Below is a small trained network, with its code and all its weights. Each question gives an input and a class and asks what happens when units are switched off, that is, made to give their printed mean instead of their output.

import numpy as np


def w(rows, s, z=0):
    codes = np.array(rows[::2]) - 128.0
    scale = np.full(codes.shape[1], s)
    scale[-1] = z or s
    return codes * scale


def f(y):
    return np.maximum(y, 0)


def log_softmax(a):
    a = a - a.max(-1, keepdims=True)
    return a - np.log(np.exp(a).sum(-1, keepdims=True))


def net(x, mask):
    res = np.array(x, float).reshape(1, 7) / 4 @ E
    y = f(res @ A[0][:, :-1].T + A[0][:, -1])
    res = res + np.where(mask, y, B[0][:, -1]) @ B[0][:, :-1]
    return log_softmax(res[-1] @ U[:, :-1].T + U[:, -1])


A, B = {}, {}
E = w([
[149,141,136,123,120,104,130],'x0',
[131,136,125,129,121,123,132],'x1',
[168,146,237,205,98,220,155],'x2',
[96,176,161,7,59,197,67],'x3',
[127,126,129,127,124,126,131],'x4',
[127,126,129,129,131,130,124],'x5',
[15,196,191,113,187,87,179],'x6',
],0.013)
A[0] = w([
[135,94,112,214,161,80,169,124],'n0',
[44,180,212,110,170,94,197,79],'n1',
[197,172,205,167,114,229,181,81],'n2',
[134,172,36,98,122,68,108,106],'n3',
[183,111,103,136,80,149,134,65],'n4',
[214,81,117,149,65,130,66,63],'n5',
[148,81,112,175,194,84,156,91],'n6',
[132,142,119,81,131,153,135,87],'n7',
[158,89,118,123,75,148,98,28],'n8',
[105,132,133,102,57,124,148,102],'n9',
[83,169,154,103,182,124,180,48],'n10',
[92,117,69,120,115,94,92,2],'n11',
[93,158,154,61,39,172,103,113],'n12',
[151,73,115,213,175,82,155,118],'n13',
[125,173,184,9,72,181,44,122],'n14',
[129,91,148,97,142,145,133,90],'n15',
[82,164,182,103,170,114,185,52],'n16',
[116,96,148,72,106,151,134,83],'n17',
[153,128,228,210,83,180,136,96],'n18',
[239,39,48,110,102,169,63,81],'n19',
[120,67,133,140,104,132,103,75],'n20',
[94,127,159,119,176,127,141,75],'n21',
[60,154,185,99,186,84,151,57],'n22',
[151,149,196,178,112,166,124,71],'n23',
[113,118,42,59,158,94,129,72],'n24',
[221,75,78,134,88,179,104,65],'n25',
[152,120,162,148,151,151,149,94],'n26',
[147,121,96,184,165,110,169,101],'n27',
[151,111,119,230,140,100,214,132],'n28',
[116,103,11,52,179,62,84,92],'n29',
],0.012,0.0083)
B[0] = w([
[166,128,65,43,174,177,37,210],'n0',
[160,203,121,237,98,176,200,208],'n1',
[44,38,179,81,72,32,158,207],'n2',
[109,78,184,127,126,106,131,195],'n3',
[134,167,170,156,137,142,132,171],'n4',
[106,176,100,193,120,139,170,207],'n5',
[154,132,113,80,162,152,77,197],'n6',
[160,113,135,119,149,157,124,148],'n7',
[148,160,141,147,131,137,145,164],'n8',
[124,100,71,149,104,147,101,152],'n9',
[159,153,117,193,114,147,186,169],'n10',
[126,95,160,139,152,91,136,157],'n11',
[177,123,77,73,173,153,65,208],'n12',
[171,124,70,64,180,162,67,215],'n13',
[227,111,35,5,218,170,26,243],'n14',
[125,129,106,115,86,107,122,132],'n15',
[116,168,115,188,124,173,165,174],'n16',
[155,141,138,91,165,124,101,155],'n17',
[78,33,213,106,122,35,159,202],'n18',
[109,225,130,199,110,173,209,253],'n19',
[116,159,121,143,160,95,132,144],'n20',
[138,167,116,158,75,117,135,152],'n21',
[140,184,147,195,79,149,166,186],'n22',
[68,75,177,127,134,84,137,172],'n23',
[91,64,173,109,107,61,145,197],'n24',
[137,197,121,255,96,176,182,216],'n25',
[107,110,141,114,125,94,113,150],'n26',
[142,132,93,71,113,148,83,183],'n27',
[182,110,64,50,128,160,82,215],'n28',
[38,38,220,129,77,36,158,240],'n29',
],0.009,0.022)
U = w([
[184,117,63,38,159,106,36,162],'0',
[68,30,208,96,130,11,137,191],'1',
[138,231,123,187,131,112,171,3],'2',
],0.012,0.0027)

Each question gives the input, the list of numbers given to net, and the class t.
The units are the neurons (one row each of A and B). Each row of codes is followed by its name. A weight is (code - 128) times the scale printed after its matrix; where a second scale follows, it is the last column's (A, B and U).
mask holds one flag per neuron, in row order. A switched-off neuron (its flag False) gives its mean, the last column of its row in B, instead of its output. The means were averaged over made-up inputs and are rounded, as every weight is.
A unit's drop is (log p(t) with every unit on - log p(t) with that unit switched off) / (log p(t) with every unit on - log p(t) with every unit switched off).
The circuit of an input: a set's keep is (log p(t) with only the set's units on - log p(t) with every unit switched off) / (log p(t) with every unit on - log p(t) with every unit switched off). Starting from the 12 units with the biggest drops (on a tie, the unit counted first), units are removed one at a time, each time the one whose removal leaves the highest keep (on an exact tie, the one counted first), for as long as the keep stays at least 0.8.
units of the circuit, in order: the units of the circuit, biggest drop first
most important unit: the unit with the biggest drop
k most important neurons: the k neurons with the biggest drops, biggest first
drop of u: that unit's drop, to one decimal
input [3,-3,7,-7,3,5,7], class 0: most important unit -> n28
input [7,-5,-5,7,4,2,-8], class 2: 2 most important neurons -> (n19; n25)
input [-2,-1,8,-7,-5,-5,-6], class 1: 3 most important neurons -> (n18; n2; n14)
input [7,-7,0,-8,-4,4,7], class 0: 2 most important neurons -> (n0; n28)
input [5,-8,6,-2,0,1,6], class 1: 4 most important neurons -> (n18; n2; n19; n25)
input [7,-5,0,-7,7,-5,8], class 2: 4 most important neurons -> (n1; n14; n22; n16)
input [-7,1,-1,-5,8,-8,7], class 2: 2 most important neurons -> (n1; n14)
input [7,1,1,-7,4,-4,-8], class 2: 3 most important neurons -> (n19; n25; n14)
input [-3,0,-2,-6,2,-1,7], class 2: 3 most important neurons -> (n1; n14; n22)
input [-1,0,-7,-5,-3,-5,0], class 1: 2 most important neurons -> (n29; n14)
input [-4,0,6,-7,4,2,2], class 0: drop of n28 -> 0.2
input [-7,5,-1,1,5,-7,-7], class 2: drop of n6 -> 0.0
input [-6,-1,-6,5,-4,7,-4], class 1: drop of n13 -> 0.1
input [-3,5,-6,-4,-3,3,-4], class 1: units of the circuit, in order -> (n29)
